Here is a tiny trained network, its code and every weight. The questions are about switching its units off for an input and a class, where a switched-off unit gives its printed mean instead of its output.

import numpy as np


def w(rows, s, z=0):
    codes = np.array(rows[::2]) - 128.0
    scale = np.full(codes.shape[1], s)
    scale[-1] = z or s
    return codes * scale


def norm(h):
    return h / np.sqrt((h * h).mean(-1, keepdims=True) + 1e-5)


def f(y):
    return np.maximum(y, 0)


def log_softmax(a):
    a = a - a.max(-1, keepdims=True)
    return a - np.log(np.exp(a).sum(-1, keepdims=True))


def net(x, mask):
    res = np.array(x, float).reshape(1, 5) / 4 @ E
    u = 0
    for l in range(3):
        y = f(norm(res) @ A[l][:, :-1].T + A[l][:, -1])
        res = res + np.where(mask[u : u + 8], y, B[l][:, -1]) @ B[l][:, :-1]
        u += 8
    return log_softmax(norm(res)[-1] @ U[:, :-1].T + U[:, -1])


A, B = {}, {}
E = w([
[127,209,152,201,61,138],'x0',
[213,80,3,222,117,134],'x1',
[157,228,58,53,139,163],'x2',
[47,162,78,181,215,88],'x3',
[171,142,130,124,137,37],'x4',
],0.0031)
A[0] = w([
[120,136,180,101,144,109,26],'0.n0',
[145,47,109,53,214,125,45],'0.n1',
[83,64,108,105,155,226,99],'0.n2',
[189,112,166,108,57,147,1],'0.n3',
[207,139,149,107,162,2,62],'0.n4',
[117,85,159,147,122,104,50],'0.n5',
[85,141,121,110,114,104,140],'0.n6',
[132,192,156,191,80,163,77],'0.n7',
],0.0081,0.0046)
B[0] = w([
[114,145,163,101,134,170,160],'0.n0',
[186,185,155,144,72,20,253],'0.n1',
[86,123,98,129,65,116,231],'0.n2',
[127,2,100,15,199,117,187],'0.n3',
[26,106,82,131,47,209,244],'0.n4',
[161,100,195,171,122,148,160],'0.n5',
[159,112,120,118,161,140,202],'0.n6',
[128,123,108,103,69,20,227],'0.n7',
],0.0082,0.0027)
A[1] = w([
[167,170,62,202,137,161,147],'1.n0',
[116,115,112,107,111,37,3],'1.n1',
[63,218,141,96,156,99,67],'1.n2',
[160,55,186,129,36,163,109],'1.n3',
[166,205,147,166,100,74,51],'1.n4',
[53,73,62,90,237,81,52],'1.n5',
[169,63,255,238,134,192,57],'1.n6',
[128,121,103,190,146,123,112],'1.n7',
],0.0044,0.0033)
B[1] = w([
[140,74,213,106,129,152,225],'1.n0',
[143,186,59,217,99,100,167],'1.n1',
[185,3,142,181,96,165,213],'1.n2',
[77,108,54,105,178,61,251],'1.n3',
[152,126,155,127,145,161,176],'1.n4',
[137,185,126,179,148,83,171],'1.n5',
[68,23,131,159,191,52,164],'1.n6',
[148,119,202,90,128,150,175],'1.n7',
],0.0046,0.0021)
A[2] = w([
[50,198,103,254,205,85,94],'2.n0',
[209,87,71,172,161,157,71],'2.n1',
[119,206,174,206,81,156,4],'2.n2',
[83,162,231,92,189,158,52],'2.n3',
[77,127,215,21,129,87,139],'2.n4',
[198,230,65,48,134,200,135],'2.n5',
[64,127,112,136,68,163,48],'2.n6',
[161,40,59,172,84,116,175],'2.n7',
],0.0067,0.0032)
B[2] = w([
[188,61,109,2,125,141,196],'2.n0',
[167,222,182,165,84,209,155],'2.n1',
[181,132,97,169,54,60,137],'2.n2',
[183,181,154,153,96,210,152],'2.n3',
[177,187,63,201,155,174,221],'2.n4',
[36,7,225,197,181,61,181],'2.n5',
[60,131,67,98,116,169,162],'2.n6',
[109,228,164,122,177,172,253],'2.n7',
],0.0064,0.0061)
U = w([
[201,222,176,193,143,232,161],'0',
[178,159,113,140,63,22,170],'1',
[39,121,91,98,85,163,147],'2',
[82,57,224,160,198,75,130],'3',
[223,76,114,8,176,155,111],'4',
[132,161,113,128,137,120,2],'5',
],0.014,0.0061)

Each question gives the input, the list of numbers given to net, and the class t.
The units are the neurons (one row each of A and B). Each row of codes is followed by its name. A weight is (code - 128) times the scale printed after its matrix; where a second scale follows, it is the last column's (A, B and U).
mask holds one flag per neuron, layer by layer. A switched-off neuron (its flag False) gives its mean, the last column of its row in B, instead of its output. The means were averaged over made-up inputs and are rounded, as every weight is.
A unit's drop is (log p(t) with every unit on - log p(t) with that unit switched off) / (log p(t) with every unit on - log p(t) with every unit switched off).
The circuit of an input: a set's keep is (log p(t) with only the set's units on - log p(t) with every unit switched off) / (log p(t) with every unit on - log p(t) with every unit switched off). Starting from the 12 units with the biggest drops (on a tie, the unit counted first), units are removed one at a time, each time the one whose removal leaves the highest keep (on an exact tie, the one counted first), for as long as the keep stays at least 0.8.
units of the circuit, in order: the units of the circuit, biggest drop first
most important unit: the unit with the biggest drop
k most important neurons: the k neurons with the biggest drops, biggest first
top k neurons in layer l: the k neurons of layer l with the biggest drops, biggest first
input [2,3,5,6,2], class 4: 3 most important neurons	2.n0; 0.n1; 1.n5
input [7,0,-7,2,-4], class 1: most important unit	0.n7
input [-8,-1,-7,-7,3], class 1: 2 most important neurons	0.n1; 2.n5
input [-5,-6,-5,-1,2], class 0: 2 most important neurons	2.n4; 0.n0
input [8,7,8,7,-6], class 1: top 4 neurons in layer 0	0.n3; 0.n7; 0.n4; 0.n6
input [-3,8,-7,7,8], class 0: units of the circuit, in order	2.n7; 2.n1
input [5,-6,-6,4,8], class 2: units of the circuit, in order	0.n4; 2.n5
input [0,5,-7,8,0], class 4: 2 most important neurons	2.n0; 2.n5
input [-2,-7,8,5,6], class 3: 2 most important neurons	2.n5; 0.n6
input [-3,-6,8,4,-5], class 3: 2 most important neurons	2.n5; 0.n4
input [-4,7,-8,2,8], class 2: 2 most important neurons	0.n4; 2.n4
input [-2,-5,2,7,-6], class 4: units of the circuit, in order	2.n0; 0.n4; 1.n5
input [8,6,-1,5,-3], class 1: top 4 neurons in layer 0	0.n7; 0.n4; 0.n3; 0.n6
input [-8,0,-3,6,0], class 1: units of the circuit, in order	0.n1
input [5,-1,-4,-4,-2], class 1: 2 most important neurons	0.n7; 2.n0
input [0,6,8,6,-4], class 3: units of the circuit, in order	2.n5; 0.n4
input [-3,-4,8,2,7], class 3: 4 most important neurons	2.n5; 0.n2; 0.n7; 0.n6
input [-2,2,5,-3,-5], class 2: 3 most important neurons	0.n2; 2.n6; 0.n6
input [-5,8,0,8,7], class 0: top 2 neurons in layer 2	2.n7; 2.n1
input [6,-3,8,3,5], class 3: units of the circuit, in order	2.n5
input [-2,-8,-8,-5,-8], class 0: 3 most important neurons	2.n4; 2.n3; 0.n4
input [6,2,3,6,-1], class 1: 3 most important neurons	0.n3; 1.n3; 0.n7
input [1,-5,-4,5,-3], class 0: top 3 neurons in layer 2	2.n3; 2.n4; 2.n5
